Below is a small trained network, with its code and all its weights. Each question gives an input and a target symbol and asks what happens when units are switched off, that is, made to give their printed mean instead of their output.

import numpy as np


def w(rows, s, z=0):
    codes = np.array(rows[::2]) - 128.0
    scale = np.full(codes.shape[1], s)
    scale[-1] = z or s
    return codes * scale


def f(y):
    return np.maximum(y, 0)


def softmax(a):
    e = np.exp(a - a.max(-1, keepdims=True))
    return e / e.sum(-1, keepdims=True)


def log_softmax(a):
    a = a - a.max(-1, keepdims=True)
    return a - np.log(np.exp(a).sum(-1, keepdims=True))


def net(x, mask):
    ids = ['ΛΠΨβγδζηθμτφ'.index(c) for c in x.split()]
    T = len(ids)
    res = E[ids] + P[:T]
    q, k, v = (res @ M[0].T for M in (Q, K, V))
    z = softmax(np.where(np.tri(T) > 0, q @ k.T / 4**0.5, -1e9)) @ v
    res = res + np.where(mask[0], z, O[0][:, -1]) @ O[0][:, :-1]
    y = f(res @ A[0][:, :-1].T + A[0][:, -1])
    res = res + np.where(mask[1:17], y, B[0][:, -1]) @ B[0][:, :-1]
    return log_softmax(res[-1] @ U[:, :-1].T + U[:, -1])


Q, K, V, O, A, B = {}, {}, {}, {}, {}, {}
E = w([
[105,145,80,175,163],'Λ',
[114,137,94,186,169],'Π',
[103,62,177,133,51],'Ψ',
[80,98,72,174,206],'β',
[105,178,77,248,145],'γ',
[158,239,32,174,82],'δ',
[215,133,79,136,106],'ζ',
[101,171,19,118,120],'η',
[218,39,98,57,146],'θ',
[222,74,149,162,128],'μ',
[173,152,23,59,105],'τ',
[91,19,56,53,175],'φ',
],0.016)
P = w([
[191,99,127,135,255],'0',
[154,139,91,109,227],'1',
[167,128,91,108,200],'2',
[164,114,88,108,173],'3',
[167,106,74,123,141],'4',
[178,130,58,143,88],'5',
[172,83,53,141,89],'6',
[153,55,45,145,77],'7',
],0.0088)
Q[0] = w([
[209,98,59,185,131],'head 0',
[66,100,225,144,80],'head 0',
[149,160,244,39,92],'head 0',
[129,137,190,155,86],'head 0',
],0.011)
K[0] = w([
[97,62,138,96,7],'head 0',
[176,182,117,169,230],'head 0',
[130,147,117,115,221],'head 0',
[191,131,76,123,151],'head 0',
],0.012)
V[0] = w([
[244,102,172,204,141],'head 0',
[120,203,181,232,146],'head 0',
[167,219,96,76,110],'head 0',
[235,134,155,127,79],'head 0',
],0.011)
O[0] = w([
[132,150,110,4,139,181],'head 0',
[114,99,53,82,118,1],'head 0',
[213,110,112,165,205,77],'head 0',
[169,181,115,66,157,82],'head 0',
],0.014,0.0057)
A[0] = w([
[197,63,121,208,162,96],'neuron 0',
[66,106,90,73,104,135],'neuron 1',
[126,125,210,164,117,135],'neuron 2',
[201,84,176,150,163,216],'neuron 3',
[46,101,44,131,13,246],'neuron 4',
[133,109,54,147,138,196],'neuron 5',
[136,152,116,133,254,79],'neuron 6',
[125,130,185,149,131,102],'neuron 7',
[166,66,88,92,123,149],'neuron 8',
[119,193,116,186,102,250],'neuron 9',
[128,114,86,169,176,84],'neuron 10',
[110,142,154,164,99,46],'neuron 11',
[139,52,189,80,103,172],'neuron 12',
[58,78,90,92,142,80],'neuron 13',
[227,189,166,160,116,253],'neuron 14',
[153,89,154,133,73,251],'neuron 15',
],0.01,0.0032)
B[0] = w([
[81,172,71,146,2,229],'neuron 0',
[146,190,196,122,120,199],'neuron 1',
[93,160,75,147,156,213],'neuron 2',
[104,168,140,156,107,200],'neuron 3',
[71,45,189,160,170,251],'neuron 4',
[84,93,75,97,111,208],'neuron 5',
[238,101,204,154,100,196],'neuron 6',
[129,156,101,136,145,179],'neuron 7',
[92,116,22,162,147,185],'neuron 8',
[112,82,91,77,154,231],'neuron 9',
[89,119,155,141,93,188],'neuron 10',
[201,145,88,77,168,181],'neuron 11',
[155,203,83,161,114,160],'neuron 12',
[164,162,172,174,98,188],'neuron 13',
[68,82,184,136,158,222],'neuron 14',
[98,213,90,142,228,167],'neuron 15',
],0.0064,0.012)
U = w([
[149,112,133,129,126,5],'Λ',
[143,125,125,116,129,2],'Π',
[88,168,169,66,70,127],'Ψ',
[131,68,201,137,128,97],'β',
[82,62,92,80,145,214],'γ',
[187,104,63,130,83,160],'δ',
[195,107,117,139,202,181],'ζ',
[150,111,124,128,2,30],'η',
[170,116,195,141,185,115],'θ',
[154,181,100,83,127,153],'μ',
[200,93,184,174,77,119],'τ',
[110,193,146,145,136,184],'φ',
],0.0076,0.0031)

Each question gives the input, a string of symbols that net reads in full, and the target symbol t.
The units are the heads (4 rows each of Q, K, V and O) and the neurons (one row each of A and B). Each row of codes is followed by its name. A weight is (code - 128) times the scale printed after its matrix; where a second scale follows, it is the last column's (O, A, B and U).
mask holds one flag per unit, heads first, then neurons. A switched-off unit (its flag False) gives its mean, the last column of its rows in O or B, instead of its output. The means were averaged over made-up inputs and are rounded, as every weight is.
A unit's drop is (log p(t) with every unit on - log p(t) with that unit switched off) / (log p(t) with every unit on - log p(t) with every unit switched off).
The circuit of an input: a set's keep is (log p(t) with only the set's units on - log p(t) with every unit switched off) / (log p(t) with every unit on - log p(t) with every unit switched off). Starting from the 12 units with the biggest drops (on a tie, the unit counted first), units are removed one at a time, each time the one whose removal leaves the highest keep (on an exact tie, the one counted first), for as long as the keep stays at least 0.8.
circuit, biggest first: the units of the circuit, biggest drop first
top k neurons: the k neurons with the biggest drops, biggest first
drop of u: that unit's drop, to one decimal
input γ γ γ τ β, target τ: circuit, biggest first	[head 0; neuron 6; neuron 0]
input β θ θ β, target θ: circuit, biggest first	[head 0; neuron 6]
input δ δ δ Λ, target δ: circuit, biggest first	[head 0; neuron 0; neuron 4]
input τ γ γ, target τ: circuit, biggest first	[head 0; neuron 6; neuron 0]
input ζ φ Λ, target φ: circuit, biggest first	[head 0; neuron 2; neuron 0]
input γ γ Λ, target γ: circuit, biggest first	[head 0]
input β Π β β, target β: top 2 neurons	[neuron 4; neuron 13]
input γ φ γ γ Ψ, target γ: top 2 neurons	[neuron 4; neuron 8]
input μ δ γ γ ζ γ, target ζ: top 2 neurons	[neuron 0; neuron 6]
input δ δ γ γ Π γ, target γ: circuit, biggest first	[head 0; neuron 4]
input γ Λ ζ γ θ γ θ γ, target θ: circuit, biggest first	[head 0; neuron 0; neuron 14]
input β η γ φ γ Π, target φ: circuit, biggest first	[head 0; neuron 2; neuron 15]
input η δ θ φ γ β, target φ: circuit, biggest first	[head 0; neuron 2; neuron 6]
input γ γ φ Π, target φ: top 2 neurons	[neuron 2; neuron 0]
input γ γ Π φ γ τ δ, target τ: top 2 neurons	[neuron 6; neuron 14]
input Ψ γ β, target Ψ: top neuron	[neuron 1]
input γ γ γ γ Π θ η φ, target φ: top 2 neurons	[neuron 15; neuron 2]
input γ β δ γ, target δ: drop of neuron 0	0.1
input Π μ φ η γ φ ζ, target φ: drop of neuron 9	0.0
input Ψ δ φ Π β μ γ, target Ψ: drop of head 0	1.1
